Here is a tiny trained network, its code and every weight. The questions are about switching its units off for an input and a class, where a switched-off unit gives its printed mean instead of its output.

import numpy as np


def w(rows, s, z=0):
    codes = np.array(rows[::2]) - 128.0
    scale = np.full(codes.shape[1], s)
    scale[-1] = z or s
    return codes * scale


def f(y):
    return np.maximum(y, 0)


def log_softmax(a):
    a = a - a.max(-1, keepdims=True)
    return a - np.log(np.exp(a).sum(-1, keepdims=True))


def net(x, mask):
    res = np.array(x, float).reshape(1, 6) / 4 @ E
    y = f(res @ A[0][:, :-1].T + A[0][:, -1])
    res = res + np.where(mask, y, B[0][:, -1]) @ B[0][:, :-1]
    return log_softmax(res[-1] @ U[:, :-1].T + U[:, -1])


A, B = {}, {}
E = w([
[130,117,126,122],'x0',
[128,125,126,123],'x1',
[159,208,53,221],'x2',
[34,152,51,95],'x3',
[41,77,173,254],'x4',
[122,143,130,132],'x5',
],0.0075)
A[0] = w([
[157,125,109,92,2],'N1',
[98,138,155,158,124],'N2',
[171,189,96,46,65],'N3',
[136,104,162,69,56],'N4',
[86,128,164,211,70],'N5',
[166,205,114,114,69],'N6',
[97,101,177,80,100],'N7',
[79,85,141,165,96],'N8',
[79,124,32,65,215],'N9',
[140,126,175,119,186],'N10',
[169,174,105,176,168],'N11',
[88,67,130,171,70],'N12',
[88,160,144,129,65],'N13',
[248,138,167,141,181],'N14',
[216,66,131,141,133],'N15',
[100,173,89,120,230],'N16',
[190,122,172,174,230],'N17',
[126,149,132,128,234],'N18',
],0.011,0.0032)
B[0] = w([
[230,167,168,182,151],'N1',
[182,141,160,78,181],'N2',
[181,145,210,206,235],'N3',
[177,96,113,195,170],'N4',
[185,133,175,126,239],'N5',
[188,73,145,155,198],'N6',
[130,41,36,236,180],'N7',
[207,156,166,117,201],'N8',
[72,114,196,163,253],'N9',
[1,40,89,125,177],'N10',
[99,56,55,158,237],'N11',
[215,139,173,134,199],'N12',
[140,210,170,157,143],'N13',
[54,129,156,136,250],'N14',
[73,179,152,143,201],'N15',
[63,79,171,108,224],'N16',
[32,144,125,110,241],'N17',
[87,127,142,105,184],'N18',
],0.0069,0.0065)
U = w([
[254,151,186,137,48],'0',
[129,59,60,170,152],'1',
[104,143,151,100,196],'2',
[58,135,141,117,38],'3',
[132,123,122,108,210],'4',
[132,126,130,101,197],'5',
[172,156,35,49,3],'6',
],0.013,0.0052)

Each question gives the input, the list of numbers given to net, and the class t.
The units are the neurons (one row each of A and B). Each row of codes is followed by its name. A weight is (code - 128) times the scale printed after its matrix; where a second scale follows, it is the last column's (A, B and U).
mask holds one flag per neuron, in row order. A switched-off neuron (its flag False) gives its mean, the last column of its row in B, instead of its output. The means were averaged over made-up inputs and are rounded, as every weight is.
A unit's drop is (log p(t) with every unit on - log p(t) with that unit switched off) / (log p(t) with every unit on - log p(t) with every unit switched off).
The circuit of an input: a set's keep is (log p(t) with only the set's units on - log p(t) with every unit switched off) / (log p(t) with every unit on - log p(t) with every unit switched off). Starting from the 12 units with the biggest drops (on a tie, the unit counted first), units are removed one at a time, each time the one whose removal leaves the highest keep (on an exact tie, the one counted first), for as long as the keep stays at least 0.8.
circuit, biggest first: the units of the circuit, biggest drop first
unit that matters most: the unit with the biggest drop
top k neurons: the k neurons with the biggest drops, biggest first
drop of u: that unit's drop, to one decimal
input [-3,4,2,8,-8,7], class 0: unit that matters most => N3
input [5,3,-6,-5,-5,-5], class 1: top 3 neurons => N7, N4, N10
input [7,4,-4,-8,-7,8], class 2: top 2 neurons => N14, N10
input [-8,5,-6,-4,8,-8], class 0: circuit, biggest first => N12, N8
input [4,5,2,-8,-6,3], class 3: circuit, biggest first => N14, N17
input [7,3,-7,-2,1,7], class 1: circuit, biggest first => N7, N4
input [-6,1,-6,4,-5,6], class 1: circuit, biggest first => N7, N4
input [2,6,6,-7,-4,-8], class 2: circuit, biggest first => N14, N17
input [6,-2,-1,-8,5,-1], class 3: top 2 neurons => N17, N10
input [-3,8,2,-7,-6,-2], class 4: top 2 neurons => N14, N17
input [2,7,-8,6,-8,7], class 0: top 2 neurons => N3, N1
input [-5,6,-6,-5,-3,5], class 1: circuit, biggest first => N7, N10
input [-3,8,8,4,8,4], class 0: drop of N8 => 0.2
input [4,5,-1,-8,-5,-1], class 3: unit that matters most => N14
input [3,-4,-5,7,7,1], class 0: drop of N17 => 0.1
input [-8,4,-8,-6,2,-4], class 1: drop of N7 => 0.7
input [5,-1,-6,6,0,6], class 1: drop of N17 => 0.2
